Each row has a hidden trait or not; one of two labels after the row says which. A new part has a new trait and new labels.
-68; -77; 45; 30; 11; -22; 7; -16; 63; -8; 56; -15; -1; -1; 35; 42; 6; -28; 10; 19; -1; -1; -10; 0; -13; 72; -12; -18; -3; 24; -3; -1; 38; -9; -62; -38; -5; 80; -38; 4; 15; -24; -68; 0; 100; -31; -24; 34; 8; -35; -52; 64; 20; -29; -3; 53; 8; 25; 23; 14; -7; -20 -> fr
34; 2; -8; -26; 11; 10; -29; -2; -63; -19; -17; -8; 16; -6; 3; -54; 19; 5; -14; -10; -26; -24; 5; -2; 4; -28; 21; 56; -12; -15; -2; -1; -37; 23; 12; -23; -11; 19; 22; -1; 16; -43; 0; 19; -100; 28; 2; -58; 9; -50; 23; 6; -17; 16; -2; -39; -17; 31; -8; 2; -5; 8 -> tb
18; -16; 11; 8; -9; -27; -2; 15; 26; 2; -7; -23; -1; 2; -5; -12; -6; -11; 6; -9; -4; 16; 9; 10; -7; 9; -2; -2; 2; -9; -8; -7; 3; -10; 5; 3; 11; -7; 4; 10; -6; 4; 11; 13; 23; -6; -14; 18; -4; 6; 0; 39; -6; 20; -2; 5; 11; 2; 17; 12; 9; -1 -> fr
28; 45; -31; -23; 7; 35; -13; 16; -61; -23; -33; 6; 6; -6; 6; -38; 11; 31; -9; -9; -13; -18; 2; -10; 18; -25; 12; 26; 1; -5; 7; 4; -31; 28; 23; -1; -8; -26; 15; -17; -2; -1; 34; 20; -100; 25; 26; -46; 6; -24; 52; -29; 6; 16; 2; -46; -16; -8; -10; -6; -13; 11 -> fr
-29; 7; -14; -19; -21; -20; 0; 45; 33; 48; 19; -15; 12; 24; -24; 59; -12; -1; 2; -10; 44; 18; -11; 6; -13; 8; -8; -29; 30; -2; -14; -5; 5; -22; 9; 16; 14; -14; -1; 13; 3; 38; -13; -25; 69; -13; 10; 48; 3; 16; -18; -28; -4; 2; 2; 24; 10; -13; 1; -26; 11; 5 -> fr
55; 36; -26; -22; -2; 12; -17; 7; -50; 0; -33; 11; 5; 1; -15; -55; 2; 16; -13; -14; -13; -7; 10; -1; 8; -46; 13; 30; -4; -18; -1; -2; -32; 11; 37; 11; 3; -39; 33; -2; -1; -2; 34; 8; -91; 27; 8; -42; 3; 0; 43; -32; -18; 25; 1; -39; -9; -1; -13; -2; 3; 14 -> tb
-32; 6; -20; -45; -4; 11; -27; 23; -34; 33; 22; -3; 38; 15; -7; 30; 16; 14; -13; -5; 19; -23; -14; -7; -6; 1; 10; 22; 19; -2; -10; -2; -20; 7; 4; -20; -5; 29; 6; 0; 31; -13; -43; -24; -38; 10; 16; -12; 30; -62; -14; -30; -7; -26; 1; -4; -17; 23; -18; -33; -2; 9 -> tb
19; 33; -28; -34; -1; 9; -15; -18; -60; 26; -2; 25; 15; 4; -18; -13; 4; 10; -17; -1; 4; -16; -5; -5; 2; -48; 12; 22; -6; -9; 0; 1; -35; 8; 19; 9; -9; -13; 30; 2; 14; -16; -15; -32; -38; 19; 10; -41; 6; 2; 0; -73; -30; -21; 1; -16; -14; 12; -38; -20; 5; 9 -> tb
1; -10; 7; 0; -8; -26; 1; -7; 20; 19; 9; -7; -1; 8; -9; 11; -5; -19; 2; -2; 10; 18; 2; 7; -9; -1; -3; -10; 3; -7; -7; -5; 7; -16; 4; 8; 9; -4; 5; 12; 2; 13; -7; -17; 41; -11; -10; 19; -2; 30; -25; 0; -14; -2; 1; 24; 8; 2; -4; -1; 9; 0 -> tb
-25; -8; 8; 4; -12; -26; 7; 3; 39; 35; 18; -1; 2; 12; -11; 45; -15; -18; 4; 1; 24; 18; -5; 5; -15; 16; -10; -29; 10; 6; -7; -4; 15; -23; -3; 10; 10; 5; -8; 15; 2; 15; -18; -27; 100; -18; -8; 37; 1; 34; -34; -9; -5; -25; 1; 31; 15; -6; -1; -10; 8; -3 -> fr
-88; -22; 16; 24; 16; 28; 25; -22; 25; -15; 44; 28; -3; -5; 38; 59; 12; 0; 8; 32; 22; -17; -20; -14; 3; 56; -16; -38; 2; 36; 12; 8; 36; 4; -56; -22; -19; 45; -45; -13; 9; 6; -49; -15; 70; -29; 7; 25; 14; -20; -22; -14; 32; -57; -4; 35; -4; -5; -1; -9; -13; -16 -> fr
-14; -25; 16; 8; -5; -15; 0; 45; 49; -8; 5; -35; 0; 7; 4; 17; -3; -3; 10; -10; 3; 16; 1; 6; -6; 42; -7; -5; 17; 2; -11; -4; 14; -7; 0; -9; 16; 13; -19; 3; -5; 11; 1; 27; 12; -6; -3; 34; 3; -29; 7; 85; 16; 30; -2; 13; 9; 2; 39; 6; 0; 2 -> fr
7; -18; 8; 0; 5; 3; -8; 1; -8; -19; -3; -17; 0; -6; 10; -26; 10; -5; -2; -1; -17; -9; 2; -1; 2; 9; 5; 18; -5; -2; 2; 0; -2; 9; -8; -18; -2; 13; 0; -5; 4; -20; -1; 17; -33; 8; -3; -17; 4; -28; 8; 29; 6; 10; -1; -5; -5; 13; 8; 9; -2; 2 -> fr
64; 8; -3; 2; -2; -5; -9; 30; -6; -27; -41; -34; -9; -6; -8; -68; 1; 2; 2; -26; -23; 19; 20; 8; 7; -20; 7; 35; 7; -14; -5; -4; -13; 7; 52; 4; 16; -44; 18; 1; -19; 5; 60; 55; -68; 22; 0; -11; -9; 1; 58; 60; 2; 69; 1; -28; 4; -4; 30; 19; 3; 8 -> fr
41; -17; 6; -25; -10; -44; -26; -3; -14; 29; -3; -27; 13; 8; -19; -32; -8; -22; -10; -17; -12; 8; 13; 12; -18; -28; 16; 37; -2; -26; -19; -10; -29; -10; 25; -2; 12; 7; 35; 17; 18; -34; -6; -9; -17; 14; -23; -24; -1; -2; -17; 18; -42; 14; 2; -9; 4; 33; -1; 4; 11; 5 -> tb
-7; 9; -12; 4; -4; 24; -2; 77; 21; -39; -19; -45; 2; 3; 12; -3; 9; 25; 10; -21; 3; 8; 1; -2; 14; 43; -5; 12; 32; 9; -8; 2; 11; 20; 15; -14; 14; -13; -34; -18; -14; 30; 41; 68; -76; 10; 26; 21; 8; -56; 66; 87; 43; 59; -1; -24; -2; -17; 46; 5; -10; 7 -> fr
-15; -25; 6; -8; -10; -28; -9; 12; 26; 20; 6; -26; 10; 9; -10; 14; -3; -11; 1; -9; 9; 8; 2; 7; -14; 12; 1; 6; 11; -10; -13; -6; 1; -13; 5; -4; 11; 16; 1; 12; 6; -10; 1; -7; 27; -7; -11; 15; 2; -7; -16; 24; -9; 7; 0; 13; 7; 13; 10; 1; 5; 0 -> tb

Part 2:
-2; 4; -1; 14; 3; 3; 1; -3; 0; -3; 5; 5; 10; -1; 7; -4; 2; 11; 3; -13; 5; 2; 1; 0; 5; 10; 9; 11; -1; -1 -> X
-1; -3; 9; 17; -5; 0; 2; 4; 2; -3; 12; 0; 8; -5; 8; -4; 4; 4; 6; -9; -6; 5; -4; -6; 2; 35; 0; -3; 1; -18 -> X
-3; 17; -11; -4; 8; 5; -1; -12; -4; -8; 24; 11; 29; 1; 21; -9; -4; 9; -15; -19; 12; -2; -4; 8; 5; -12; 14; 11; -1; 12 -> X
-2; 2; 14; 31; 0; 0; -4; -7; 4; -1; 22; 6; 41; -9; 25; -21; 12; 0; 12; -36; -18; 13; -29; -11; 11; 79; 16; 28; 1; -10 -> X
-3; -2; 19; 27; -2; -1; -3; -8; 3; -2; 7; 2; 45; -4; 14; -12; 9; -12; 17; -31; -15; 14; -33; -10; 12; 62; 10; 41; -1; -2 -> C
-6; 12; -34; -15; 8; -3; 11; -14; -5; -19; 31; 10; -6; 7; -6; 3; 5; 11; -9; 1; 44; -5; -7; 7; 4; 42; -2; 46; 4; 13 -> X
-2; 4; 12; -11; -3; 2; -1; -3; -5; -6; 1; -1; 44; 6; 7; 2; -7; -21; -9; -10; -9; 1; -23; 5; 4; -12; -3; 13; -2; 3 -> C
-1; -4; 20; 44; -1; 4; -4; 1; 5; 4; -4; 1; 27; -7; 12; -11; 8; 5; 27; -26; -18; 12; -4; -12; 10; 37; 15; 14; -3; -12 -> X
-4; 8; 5; 36; 4; 6; 1; -7; 1; -7; 20; 9; 39; -5; 22; -14; 6; 21; 9; -29; 3; 6; 1; -4; 12; 36; 20; 27; -1; -10 -> X
5; -1; 0; -17; 3; -3; -10; 0; 3; 17; -11; -2; -24; -4; -1; -6; -2; -4; -8; 4; -17; -2; 8; 0; -5; -40; 0; -51; -1; 14 -> X
-1; 11; 6; -2; 3; 4; -5; -7; -3; -2; 8; 5; 48; 2; 21; -9; -7; -8; -18; -20; -7; -2; -13; 6; 5; -28; 9; -3; -3; 7 -> X
-2; 5; 16; 2; -3; 7; -2; -2; -4; -5; -3; 1; 57; 4; 17; 2; -10; -12; -1; -16; -11; 1; -17; 5; 6; -34; 5; 5; -4; -4 -> C
-1; 9; 2; 6; 1; 6; 1; -1; -1; -5; 19; 6; 25; -1; 19; -6; -6; 14; -14; -10; 3; -3; 5; 4; 0; -22; 10; -2; 0; -10 -> X
-1; 3; 4; -4; -3; 1; 3; 1; -3; -9; 8; 0; 28; 3; 14; 4; -6; -5; -11; 0; 0; -1; -12; 3; 0; -3; -3; 12; 1; -9 -> C
-4; 5; 18; 24; 2; -1; -6; -15; 1; -5; 22; 6; 65; -5; 24; -21; 11; -12; 11; -46; -17; 15; -43; -9; 18; 80; 17; 46; -1; 3 -> C
0; -5; 9; 11; 0; 1; -2; 0; 1; 4; -14; -4; 5; 1; -7; 1; 2; -5; 16; -6; -7; 2; 3; -3; 4; 0; 1; 1; -3; 5 -> C
0; 4; 6; -7; -1; 1; 0; -4; -2; -2; -3; 0; 26; 3; 6; -2; -4; -13; -6; -3; -6; 0; -13; 1; 3; -17; 0; 1; -2; 9 -> C
0; 3; -1; 5; 0; 3; 2; 3; 0; -4; 12; 5; 10; -2; 12; -2; -2; 15; -8; 4; -7; -3; 6; 1; -2; -5; 7; -3; 1; -17 -> X
-1; -12; 8; 21; -3; 2; 1; 8; 1; 2; -27; -5; 5; 2; -12; 9; 1; -4; 24; 1; -3; 4; 10; -5; 4; -3; -1; 7; -3; -4 -> X
0; -1; 4; 1; 1; 0; -3; 0; 1; 2; -8; -1; 1; 1; -6; -1; 0; -4; 7; -4; -3; 2; -1; -1; 2; -9; 1; -5; -1; 10 -> C
-4; 4; -11; -7; 7; 3; 0; -9; -6; -5; -17; 2; 15; 10; -17; 9; -4; -10; 9; -8; 17; -2; 2; 7; 7; -35; 1; 14; -4; 31 -> C
0; -5; 8; 15; -3; 3; 0; 5; 2; 3; -9; -2; 1; -2; 0; 1; 2; 5; 11; 0; -8; 2; 6; -4; 1; 2; 3; -4; -1; -11 -> X
-3; 2; -19; -17; 9; -1; 3; -8; -4; -4; -12; 0; -16; 9; -21; 10; 1; -6; 5; 4; 27; -4; 2; 6; 3; -16; -5; 16; -1; 27 -> C
-1; 6; 2; -7; 3; -4; -6; -12; -1; 0; 13; 4; 23; -2; 9; -9; 3; -13; -7; -22; -7; 4; -30; 0; 7; 30; 6; 16; 0; 15 -> C
-3; 6; -17; -18; 5; -6; 1; -14; -2; -6; 13; 4; 0; 3; -4; -3; 7; -9; -6; -7; 18; 3; -8; 1; 6; 38; 1; 30; 2; 21 -> C
-3; -7; 13; 23; -10; 6; 9; 12; 0; -12; 1; -4; 19; 0; 8; 9; -3; 9; 8; 3; -1; 1; 4; -4; -1; 14; -3; 23; 1; -39 -> X
1; 1; -8; 7; 5; 1; -2; -1; 2; 5; 3; 2; -23; -4; -1; -6; 3; 15; 0; 0; 1; -2; 16; -1; -2; -3; 3; -15; 0; 3 -> X
-6; 13; 0; 30; 4; 7; 4; -11; -2; -16; 33; 12; 60; -2; 28; -14; 3; 19; 1; -34; 15; 5; -12; 1; 13; 47; 21; 48; 0; -11 -> X
-4; -9; 21; 39; -4; 1; 1; -1; 2; -6; -8; -2; 43; -1; 3; -2; 9; -9; 32; -24; -12; 13; -21; -12; 14; 63; 6; 46; -2; -8 -> C
-6; 3; 18; 50; 1; 10; 1; -5; -1; -10; 1; 6; 77; -2; 17; -9; 2; 9; 26; -40; -5; 9; -10; -5; 17; 30; 22; 40; -5; -8 -> X
-4; 2; 3; 7; 0; -1; 6; -5; -1; -11; 17; 3; 12; 0; 1; 0; 7; 5; 9; -8; 14; 4; -12; -3; 6; 51; 1; 40; 2; -4 -> C
-1; -9; 31; 16; -10; -1; -2; -1; 1; -2; -5; -5; 63; -3; 11; -3; 3; -25; 17; -24; -28; 12; -37; -10; 9; 50; 0; 31; -2; -16 -> C
1; 8; 3; -4; 1; 4; -2; 0; -1; 1; 8; 3; 26; -1; 18; -5; -6; 6; -13; -10; -4; -4; 4; 3; -2; -40; 7; -14; -1; -5 -> X
2; -12; 21; 16; -4; 2; -7; 8; 3; 12; -37; -7; 1; -1; -6; 3; -4; -11; 16; 0; -27; 3; 10; -5; 1; -33; 1; -27; -4; 2 -> C
1; 7; 2; -9; -1; -2; -1; -3; 0; -1; 23; 3; 15; -3; 16; -7; 1; -2; -16; -6; -6; 2; -15; 0; -1; 22; 2; 5; 2; -6 -> C
-6; 2; -10; 20; 3; 0; 5; -10; -2; -12; 11; 5; 17; 3; -3; -1; 9; 4; 16; -15; 23; 6; -17; -2; 11; 59; 7; 53; 0; 4 -> C
-1; 8; 6; -13; 2; -2; -7; -13; -2; 0; 3; 0; 37; 3; 4; -7; 0; -25; -5; -21; -12; 4; -30; 2; 8; 4; 3; 15; -2; 20 -> C
-4; 9; 2; 25; 5; 9; 0; -7; -1; -7; 13; 8; 42; -1; 16; -10; 0; 16; 7; -25; 8; 3; -1; 0; 11; 3; 17; 21; -3; -2 -> X
-2; 8; 4; 6; 0; -3; -1; -15; 2; -8; 37; 7; 38; -5; 30; -18; 10; -3; -5; -31; -7; 10; -36; -5; 9; 74; 11; 46; 3; -6 -> X
-3; 9; -4; -4; 6; -7; -5; -20; -1; -5; 21; 6; 29; 0; 10; -16; 10; -15; 2; -35; 2; 8; -38; -1; 14; 56; 9; 11; 0; 25 -> C
-2; -1; 7; 1; 3; 3; -3; -5; -1; 1; -19; -1; 15; 4; -9; 3; -3; -9; 15; -10; 1; 0; 4; 1; 6; -20; 5; 1; -4; 14 -> C
-2; -5; 12; 20; -4; -1; 0; 0; 2; -4; 3; -1; 20; -3; 7; -4; 6; -4; 13; -16; -9; 8; -15; -8; 7; 54; 4; 28; 0; -12 -> X
-2; 9; 18; -7; -1; -1; -6; -14; -3; -7; 13; 3; 74; 1; 25; -14; -1; -30; -15; -38; -20; 8; -53; 0; 12; 31; 6; 32; -2; 8 -> C
